Each row has a name. Each question is about the rows just above it.

Q: [ 2.27  1.26 -2.39 -8.29]
A: [ 2.22  0.46 -0.67 -4.83]
Y: [ 2.09  0.77 -1.35 -5.96]
J: [ 1.84  0.01  0.25 -2.40]
Move every entry of [2.27] by -1 step of 0.01.  [2.26]
Shift each entry of [2.27 1.26] by +1 times 0.01:  [2.28 1.27]
Shift each entry of [ 2.27  1.26 -2.39] by +1 times 0.01:  [ 2.28  1.27 -2.38]
[0.46] with +1 step of 0.01 on every entry:  [0.47]
Shift each entry of [2.09 0.77] by +1 times 0.01:  [2.10 0.78]
[0.46] with -1 step of 0.01 on every entry:  [0.45]

N: [ 1.32 -6.43  1.31  0.61  2.00 -1.67 -0.62  0.63]
Z: [ 3.95  1.48  5.13 -0.81  2.11 -0.99  1.95 -6.57]
V: [-2.73  5.44 -3.84 -0.58 -2.87  2.12  0.14  1.90]
S: [-1.61 -0.08 -0.69  1.01 -0.88 -5.27  2.91  6.92]
K: [-1.86  6.47 -1.15 -1.21 -4.03  3.12  5.94 -4.65]
W: [-1.86  6.47 -1.15 -1.21  2.07  4.48 -2.45 -4.20]
U: [-2.73  5.44 -3.84 -0.58 -2.87  2.12 -0.11  1.90]
Move every entry of [1.32] by -1 step of 0.01.  [1.31]
Shift each entry of [-2.45] by -1 times 0.01:  [-2.46]
Move every entry of [-4.03] by -1 step of 0.01.  [-4.04]
[1.95] with -1 step of 0.01 on every entry:  [1.94]
Shift each entry of [-1.21  2.07  4.48 -2.45] by -1 times 0.01:  [-1.22  2.06  4.47 -2.46]
Shift each entry of [ 6.47 -1.15 -1.21] by -1 times 0.01:  [ 6.46 -1.16 -1.22]
Move every entry of [ 6.47 -1.15 -1.21  2.07] by +1 step of 0.01.  [ 6.48 -1.14 -1.20  2.08]

P: [-0.31  0.20  0.39 -0.19  6.45]
M: [-0.32 -0.59 -0.14  0.42 -5.67]
L: [-0.79 -0.18 -0.33  0.15  0.89]
F: [-0.04 -0.33 -0.19  0.45 -1.00]
D: [-0.44 -0.26 -0.13  0.27 -5.02]
T: [ 0.18 -0.10  0.12 -0.28  5.55]
Move every entry of [-0.31  0.20] by +1 step of 0.01.  [-0.30  0.21]
[ 0.18 -0.10] with +1 step of 0.01 on every entry:  [ 0.19 -0.09]
Move every entry of [-0.79 -0.18] by +1 step of 0.01.  [-0.78 -0.17]
Move every entry of [-0.19] by -1 step of 0.01.  [-0.20]
Move every entry of [-0.44 -0.26 -0.13  0.27] by +1 step of 0.01.  [-0.43 -0.25 -0.12  0.28]
Shift each entry of [0.20] by -1 times 0.01:  [0.19]
[-0.79 -0.18 -0.33] with -1 step of 0.01 on every entry:  [-0.80 -0.19 -0.34]

G: [-0.81  0.26  0.70 -0.85 -1.58 -0.43]
C: [ 4.03 -3.78 -1.56  7.52  3.93 -5.42]
R: [ 3.49 -3.23 -1.58  6.36  3.45 -3.99]
[7.52] with +1 step of 0.01 on every entry:  [7.53]
Shift each entry of [0.26] by -1 times 0.01:  [0.25]
Shift each entry of [-1.56  7.52  3.93] by -1 times 0.01:  [-1.57  7.51  3.92]
[ 0.26  0.70 -0.85 -1.58] with -1 step of 0.01 on every entry:  [ 0.25  0.69 -0.86 -1.59]
Move every entry of [ 4.03 -3.78] by -1 step of 0.01.  [ 4.02 -3.79]
[-1.56  7.52  3.93] with +1 step of 0.01 on every entry:  [-1.55  7.53  3.94]
Move every entry of [-3.78 -1.56  7.52] by -1 step of 0.01.  [-3.79 -1.57  7.51]

X: [ 2.81  6.20  1.18 -1.54  1.30  0.82 -1.71  3.38 -0.58 -1.08 -0.30  1.01
  1.38 -0.30 -3.85  1.29 -3.34 -4.56 -0.92 -0.79  2.65  0.83  1.68 -1.50
 -0.03 -0.29 -0.55 -0.58 -2.49  2.07  1.29  0.76 -0.07 -4.61 -3.08 -1.55
 -1.41 -4.78 -2.53 -0.19  0.23  3.35 -1.02]
E: [ 3.59 -2.00 -0.48 -0.98  2.27 -0.91 -1.61 -2.88 -3.73  0.69 -0.30  7.00
 -1.13  6.77 -3.85  1.98  2.71  4.60  6.45 -0.83  2.65 -1.76 -0.74  8.33
 -3.95 -0.46  0.18 -3.45 -1.68 -2.60 -1.62  1.16 -1.18 -4.76 -0.35 -2.48
  5.30 -6.01 -1.87 -0.02 -3.03  4.77  6.64]
B: [ 2.81 -0.93  1.18 -1.54  1.30  0.82 -1.71  3.38 -0.58 -1.08  2.44  1.01
  1.38 -0.30  0.65  1.29 -3.34 -4.56 -0.92 -0.79 -1.03  0.83  1.68 -1.50
 -0.03 -0.29 -0.55 -0.58 -2.49  2.07  1.29  0.76 -0.07 -4.61 -3.08 -1.55
 -1.41 -4.78 -2.53 -0.19  0.23  3.35 -1.02]
H: [ 3.25 -1.32 -0.11 -1.11  0.30  1.85 -0.62  2.01  0.33 -0.50  2.06  1.64
  1.66  0.07 -0.45  0.77 -4.87 -1.85  0.72 -0.94 -1.20  2.27  2.45 -0.88
 -0.12 -0.83  0.26 -1.36 -1.58  1.77  1.83  0.62 -0.74 -4.69 -2.11 -1.38
 -0.43 -3.27 -2.40  0.04  0.30  3.15 -1.32]
[-1.71  3.38 -0.58] with -1 step of 0.01 on every entry:  [-1.72  3.37 -0.59]
Move every entry of [-1.18 -4.76 -0.35] by +1 step of 0.01.  [-1.17 -4.75 -0.34]
Move every entry of [2.71 4.60] by -1 step of 0.01.  [2.70 4.59]
Move every entry of [ 6.20  1.18 -1.54  1.30] by +1 step of 0.01.  [ 6.21  1.19 -1.53  1.31]
Move every entry of [2.45] by +1 step of 0.01.  [2.46]
Shift each entry of [-0.50  2.06  1.64] by -1 times 0.01:  [-0.51  2.05  1.63]

Kotap: [ 4.66  1.74  4.49  3.72  0.32 -1.89  1.29 -3.28 -0.61  0.63 -3.03 -1.76
 -5.47 -3.08 -0.34  1.44  2.67 -2.97 -0.80 -3.72 -4.59]
Zabut: [ 5.87 -1.00  2.88  4.77  1.89 -1.69  0.05 -2.25 -0.01 -0.53 -1.29 -1.32
 -1.51 -2.38 -0.24 -1.05  2.02 -6.12  0.74 -1.23 -5.40]
sez: [ 5.70 -0.44  2.95  3.71  2.92 -3.57 -1.98  1.78 -3.61  0.68 -1.46 -2.51
 -0.75 -0.47 -3.43  2.19  1.88 -3.05 -1.29 -2.08 -2.83]
rizu: [ 1.81  2.55  6.50 -0.90 -0.69 -2.47  0.61 -2.75 -4.49  2.56 -3.14 -0.08
 -3.11  1.91  1.41  0.13  6.56 -1.22 -0.16 -1.90 -2.15]
tevor: [-5.04 -0.52  3.87 -1.13 -0.27  2.12  1.85 -2.43  3.64  5.76 -6.83  1.09
 -4.30  2.96  5.86  0.41  2.10  5.05 -0.69  4.89  4.11]
seda: [ 0.19  2.38  7.77 -0.11 -0.15 -2.49  0.77 -2.93 -4.33  3.54 -5.20 -2.20
 -4.95  2.09  1.85  0.63  7.01 -0.69 -0.80 -1.51 -1.79]
dulu: [ 0.63 -0.08  0.84 -0.20 -0.05  0.80  0.62 -0.37  2.75  4.60 -3.80  0.43
 -1.55  1.52  2.21  0.79  0.45  2.37 -1.22 -1.14 -5.78]
Volid: [-0.58  1.98  7.24 -1.62 -0.39 -1.57  0.77 -2.51 -5.34  5.89 -5.84 -0.39
 -4.81  3.33  3.11 -0.72  6.66  3.64 -1.14  0.70  0.89]
sus: [ 0.63 -0.08  0.84 -0.20 -0.05  0.80  0.62 -0.37  2.75  4.60 -3.80  0.43
 -1.55  1.52  2.21  0.79  0.45  2.37 -1.22  2.26  3.29]
nimal: [ 6.53  3.02  6.20  0.31  0.25 -3.29 -0.05 -0.40 -2.04  4.78 -4.92 -0.79
 -4.54  1.25 -1.05  5.43  5.26  2.69 -2.79 -3.01  0.89]
zuluz: [ 5.26 -1.79  0.70  5.75  2.60 -0.41 -0.13  0.52  5.24  1.64 -2.82 -0.91
 -1.12 -3.28 -1.40  4.35 -2.35 -3.16 -2.73 -0.05 -1.09]
Move every entry of [ 5.75  2.60 -0.41] by -1 step of 0.01.  [ 5.74  2.59 -0.42]
[-0.01] with -1 step of 0.01 on every entry:  [-0.02]
Shift each entry of [-3.57] by +1 times 0.01:  [-3.56]

